Each row has a name. Each question is about the rows just above it.

patu: [  0  11  -3   0   3  -2   0  -4   0 -10   0   0  -4   0  -8   1   0 -10
   1  -4   0 -13  -1  -8 -11   0  -6  13   0  -4   7   0   0]
tuki: [ 10 117  17   5 -47 -34 -46  13   0 -11   0   0  -4   0 -15  19   0 -47
   1 -44 -17 -62 -28 -14 -11 -10  21  17   0  -6   7  53 -49]
gukiv: [-22  11 -10   0   3  -2  55 -50 -45 -17  39  -4  -4 -65 -53   1   0 -10
 -88  -4  57 -44  -1 -11 -11  49  11  17 -29  -4  56 -10   0]
nal: [ 10 117  17   5  18 -34 -46  13   0 -11   0   0  -4   0 -15  19   0 -47
   1 -44 -17 -62 -28 -14 -11 -10  21  17 -16  30   7 -27   1]
Which entry of nal is missing from [ -4 -27   0 -47 117 -17 -14 -62 -28  17   1  13  17  19   0   0   1 -16
   0   5  30 -44 -10 -34 -11 -15   7  10   0  21  18 -11]?
[-46]
Print row tuki.
[ 10 117  17   5 -47 -34 -46  13   0 -11   0   0  -4   0 -15  19   0 -47
   1 -44 -17 -62 -28 -14 -11 -10  21  17   0  -6   7  53 -49]

gofik: [ 41  60 -32  -6 -12 -20  42 -30  -4 -37]
lubud: [ -6 -39  84 -31   8  30 -42  -3   0 -24]
vopaz: [  0   9 -32  17  15 -18 -37  -7   2   0]
fug: [ 12  28  28 -12 -17 -17  14   6  -7   3]
Pim: [  5 -24  33 -24  -7  15 -41  -9   1  -5]
mip: [-33 -60  10  20  27   6 -58  43 -10  31]
turop: [ -5  12  21 -15 -32   4 -13   7   0  25]
Desos: [-17   1  59  -4  -5  -2 -66  -4 -27   0]
tor: [-28 -43  25  32  11  11 -21  26 -26  12]
senun: [  0   9 -32  17  15 -18 -32  12  10  16]
mafu: [  0  30  18  -3 -11 -25 -35  -9 -17 -13]
Pobak: [ 50  42 -68 -15  -2 -23  82 -25  10 -21]
Print row turop.
[ -5  12  21 -15 -32   4 -13   7   0  25]
Print row vopaz.
[  0   9 -32  17  15 -18 -37  -7   2   0]
Print row lubud.
[ -6 -39  84 -31   8  30 -42  -3   0 -24]
tor without one entry, shuffled: [ 12 -26 -28 -43 -21  11  26  11  32]. Gone:
[25]
Print row fug.
[ 12  28  28 -12 -17 -17  14   6  -7   3]
tor without one entry, shuffled: [ 26 -28  25 -26  11  11 -21  32 -43]. Gone:
[12]

noku: [ 25  95 -61  37 -37 -68]
Dape: [ 28 -51  37  91 -75 -95]
lop: [ 52  69 -20 -23  78  14]
Mev: [46  4 96 47 26  1]
vosot: [ 10 -83  94  18 -57 -53]
Print row lop.
[ 52  69 -20 -23  78  14]
Print row noku.
[ 25  95 -61  37 -37 -68]
Print row vosot.
[ 10 -83  94  18 -57 -53]
Mev without one entry, shuffled: [ 1 26  4 46 96]. Gone:
[47]
Print row Dape.
[ 28 -51  37  91 -75 -95]

Zodo: [ 26   4 -14   7   2 -22 -16 -21  -8 -15  -3  -5  -3   3  -9  -6   4]
Fovar: [-24   1   8  -4   0   2  -4   6   5  17   2   8  -2   9  -7  -2   6]
vaman: [ 16 -44 -35  20  17   9  85  24  18 -18 -24  40  -8 -17 -21 -20 -42]
Print row Fovar.
[-24   1   8  -4   0   2  -4   6   5  17   2   8  -2   9  -7  -2   6]
Print row vaman.
[ 16 -44 -35  20  17   9  85  24  18 -18 -24  40  -8 -17 -21 -20 -42]
Shuffled Zodo with one entry gone: [ -3  -9   7 -14  -6  26  -5   4   3   4 -22 -16  -3  -8 -21   2], missing
[-15]
Shuffled vaman with one entry gone: [-35  20  40   9 -44 -24  85 -20  24  16 -18 -21  -8  18  17 -42], missing
[-17]
Which entry of Fovar is missing from [ 17   6 -24  -4   9  -7   0   6  -4   8   2   1   2  -2   8  -2]?
[5]
Print row Zodo.
[ 26   4 -14   7   2 -22 -16 -21  -8 -15  -3  -5  -3   3  -9  -6   4]

kad: [-55 -29  -3  63  71  59   1 -25 -27  25  32  69   1]
kez: [  2  -2 -16 -18 -74  46 -40 -22  68  17 -88 -68  22]
bipu: [-44  23 -62 -39  13 -82 -85   4 -19  33  48  17 -20]
fam: [-35  81   2 -75 -58   9 -93 -11  34 -35 -31 -82  -9]
lotal: [-73 -38 -11  21  82  82  80  41 -14  15 -68 -42  11]
Puzub: [-88  60  24 -50  16 -89 -34 -50  -5 -31 -28  35 -10]
nolor: [ 12 -10  38   1 -53  -9  77  86  15 -25  87  76  -8]
fonol: [-66 -56   4  52 -82  50  87  13 -67 -75 -55 -40  86]
Zug: [ 63  31 -33 -85 -24 -50  89  72  41  39  40  53  42]
Siz: [-22  33  27 -84  -7  12  59  16 -30  20 -78 -28  85]
Shuffled fonol with one entry gone: [  4  86 -82 -40 -56  52 -75 -66 -67  50 -55  13], missing
[87]
Print row fonol.
[-66 -56   4  52 -82  50  87  13 -67 -75 -55 -40  86]
Print row fam.
[-35  81   2 -75 -58   9 -93 -11  34 -35 -31 -82  -9]
Which entry of bipu is missing from [-62 -39  48  33   4 -82 -85  13  23  17 -44 -19]?
[-20]

livo: [ -13 -117   39  -19   49   51   25  -56    5   35]
tidos: [  5  32  50 -18 -19  23  96  -2  18  44]
nuguz: [ 11  37   3  -2 -18 -61   8 -17 -18 -34]
Lar: [ 15  52 -10   3   4 -61  10  32 -25 -43]
filez: [  9 -14  52 -40  10  37  60  -2 -16  43]
Vago: [-72  -8  13 -35  31  27 -65 -21 -26 -49]
sok: [-48 -25 -12 -40  34  47 -18  21   2  29]
vado: [ 51  56  15  17  14 -70  31  41 -22  33]
luzub: [-66 -15  19 -29  23  69 -56 -32 -14 -64]
Pima: [ 42  26 -35 -23 -16 -90 112 -56  -8  19]
virog: [ -22   10   18  -11   38   23 -109   -6   28   -5]
Print row livo.
[ -13 -117   39  -19   49   51   25  -56    5   35]
Shuffled Vago with one entry gone: [ 13 -72 -35 -49 -21  -8 -65  31 -26], missing
[27]
Print row Vago.
[-72  -8  13 -35  31  27 -65 -21 -26 -49]
Which entry of virog is missing from [  10   -5   28  -22  -11   38   18 -109   23]?
[-6]

lika: [-89 -23 -17 -82 -35]
zesu: [-29  -1 -13 -41 -14]
pireb: [-15  -4  -7 -35  -8]
ginel: [-42  -4  -9 -49  -8]
Shuffled pireb with one entry gone: [-15  -8  -4 -35], missing
[-7]
Which entry of zesu is missing from [-41 -13 -14 -29]?
[-1]
Print row lika.
[-89 -23 -17 -82 -35]
Print row ginel.
[-42  -4  -9 -49  -8]
Which entry of ginel is missing from [ -4 -49 -42  -8]?
[-9]

Deme: [ 98 -47  49 -24 -14 -12 -44  59 -23 -22  31 -36  33  -3  46 -25 -16  19
  30 -39  -7   5 -26  27  -8]
vuni: [-33 -22 -95  19 -40 -40 -12  17  31 -58 -11  21 -38  39  36  32  -8 -36
 -19   9  49  63  53  61  20]
Tila: [-49 -48  -6  24  -5 -42 -14 -28  82 -62  22  56   4  21   7  32 -25 -54
  58  61  -9 -40  39   9 -77]
feval: [-49 -48  -6  24  -5 -42 -14 -28  82 -62  22  56   6  52  35 -38 -12 -16
  22  -4  -5  70 -69 -50  44]
pabu: [-43 -57 -15  18 -11 -41  -5 -33  83 -58  -8  50   9  58  26 -43 -15 -17
  24  -9  -9  69 -55 -48 -10]
Print row pabu.
[-43 -57 -15  18 -11 -41  -5 -33  83 -58  -8  50   9  58  26 -43 -15 -17
  24  -9  -9  69 -55 -48 -10]
Which entry of pabu is missing from [ -9 -15 -48 -58  69 -33 -10  83 -57  -5  -8  24  50  26  18 -43 -17 -43
  -9 -15 -55 -11   9  58]?
[-41]
Which entry of Deme is missing from [-44  30 -36 -12  -3  27 -25 -39  33  46 -24   5  98  49  31 -26  -8 -14
 -47 -16 -22  59 -23  19]?
[-7]
Shuffled pabu with one entry gone: [-55 -33  24 -15  -9  -8  26  58  -5 -43  -9  18 -48  83 -15  50  69 -43
 -10 -57 -41 -17   9 -58], missing
[-11]
feval without one entry, shuffled: [ 22  -4  56 -48  52 -38 -14   6  44  -5  -5  70 -28  82 -16  35 -69  24
 -50 -42 -12  -6  22 -49]. Gone:
[-62]

zuz: [ -3 -56   2  16]
zav: [ 5 62 -3  5]
Fazot: [ -2 -93  -2  -3]
sapil: [  1 -67   0  20]
bif: [ -4 -79  -3  -5]
diveb: [ -5 -47   0   9]
Print row zuz.
[ -3 -56   2  16]
Shuffled Fazot with one entry gone: [-93  -2  -2], missing
[-3]
Shuffled diveb with one entry gone: [-5  9  0], missing
[-47]

nevit: [-33 -15 -24 -29 -13 -21  23]
dop: [ 21  99  -7 -13   8 -60 -41]
nug: [-30  -8 -33 -40  -3 -17  26]
Print row nug.
[-30  -8 -33 -40  -3 -17  26]
Shuffled nevit with one entry gone: [-15 -21 -24  23 -13 -29], missing
[-33]

dite: [  1  -3 -15  -1 -17   5   4 -16  -9  17]
deroz: [-14 -10  -3  -1  -1  -2   5 -14   3  -3]
Kekot: [ 1 -4 -2 -6 -2 -1 -3  8 -7  8]
rakem: [ 1 -8 -4 12  8 12 -8 10 -8 -9]
gelos: [  9 -27 -11   4 -25  20  10   3  20 -12]
babod: [-13  -3 -15  25  38  -5   3   8  -4  -6]
repu: [ 20 -21  -9  13  -9  17  18  21   9  -6]
Rosef: [  1  -6 -13  11   2   9   7  -6  11  -9]
Bop: [ -6  -4 -20  12   7  17  18  12  12 -15]
dumu: [ -5 -13 -14   9 -10  12  15 -11   1 -14]
lam: [  44  -21  -28  -29  -38   -2 -107  -77  -39   73]
Print row Kekot.
[ 1 -4 -2 -6 -2 -1 -3  8 -7  8]
Shuffled gelos with one entry gone: [  3 -27   4  20 -25 -11  20   9  10], missing
[-12]
Shuffled dite with one entry gone: [  1  17   4 -17 -15   5 -16  -9  -3], missing
[-1]
Print row dite.
[  1  -3 -15  -1 -17   5   4 -16  -9  17]
deroz without one entry, shuffled: [ -1  -3 -14  -1   3  -3 -14 -10   5]. Gone:
[-2]
Shuffled repu with one entry gone: [ 18  17  21 -21  -9   9  13  -6  -9], missing
[20]

neza: [ 24 -17 -18 -14   3   8 -39  23 -20   5   6 -92  24  14 -72  20   3  51
  -9  18  19  41  35  55   4 -36   5 -14 -36]
kefep: [ 24 -17 -18 -14   3   8 -39  23 -20   5   6 -92  24  14 -72  20   3  51
  -9  18  19  41  35  25   4 -36   5 -14 -36]
dedag: [ 24 -17 -18 -14   3   8 -39  23 -20   5   6 -92  24  14 -72  25   3  51
  -9  18  18  41  35  55   4 -36   5 -10 -36]
gak: [ 24 -17 -18 -14   3   8 -39  23 -20   5   6 -92  24  14 -72  25   3  51
  -9  18  18  41 -20  60   0 -37  17 -20 -41]
Print row gak.
[ 24 -17 -18 -14   3   8 -39  23 -20   5   6 -92  24  14 -72  25   3  51
  -9  18  18  41 -20  60   0 -37  17 -20 -41]
Shuffled neza with one entry gone: [-36   5 -39   6  51 -92  55 -36 -20  24   4  24   3  -9  20   3 -17 -72
  18   8 -18 -14  41 -14  19  35   5  23], missing
[14]

Mesen: [-44 -22  25 -28  50]
Numim: [-32  13 -10 -78 -79]
dulug: [-69 -67  71 -46  85]
Print row Mesen.
[-44 -22  25 -28  50]
Shuffled Numim with one entry gone: [ 13 -10 -32 -79], missing
[-78]
Print row dulug.
[-69 -67  71 -46  85]

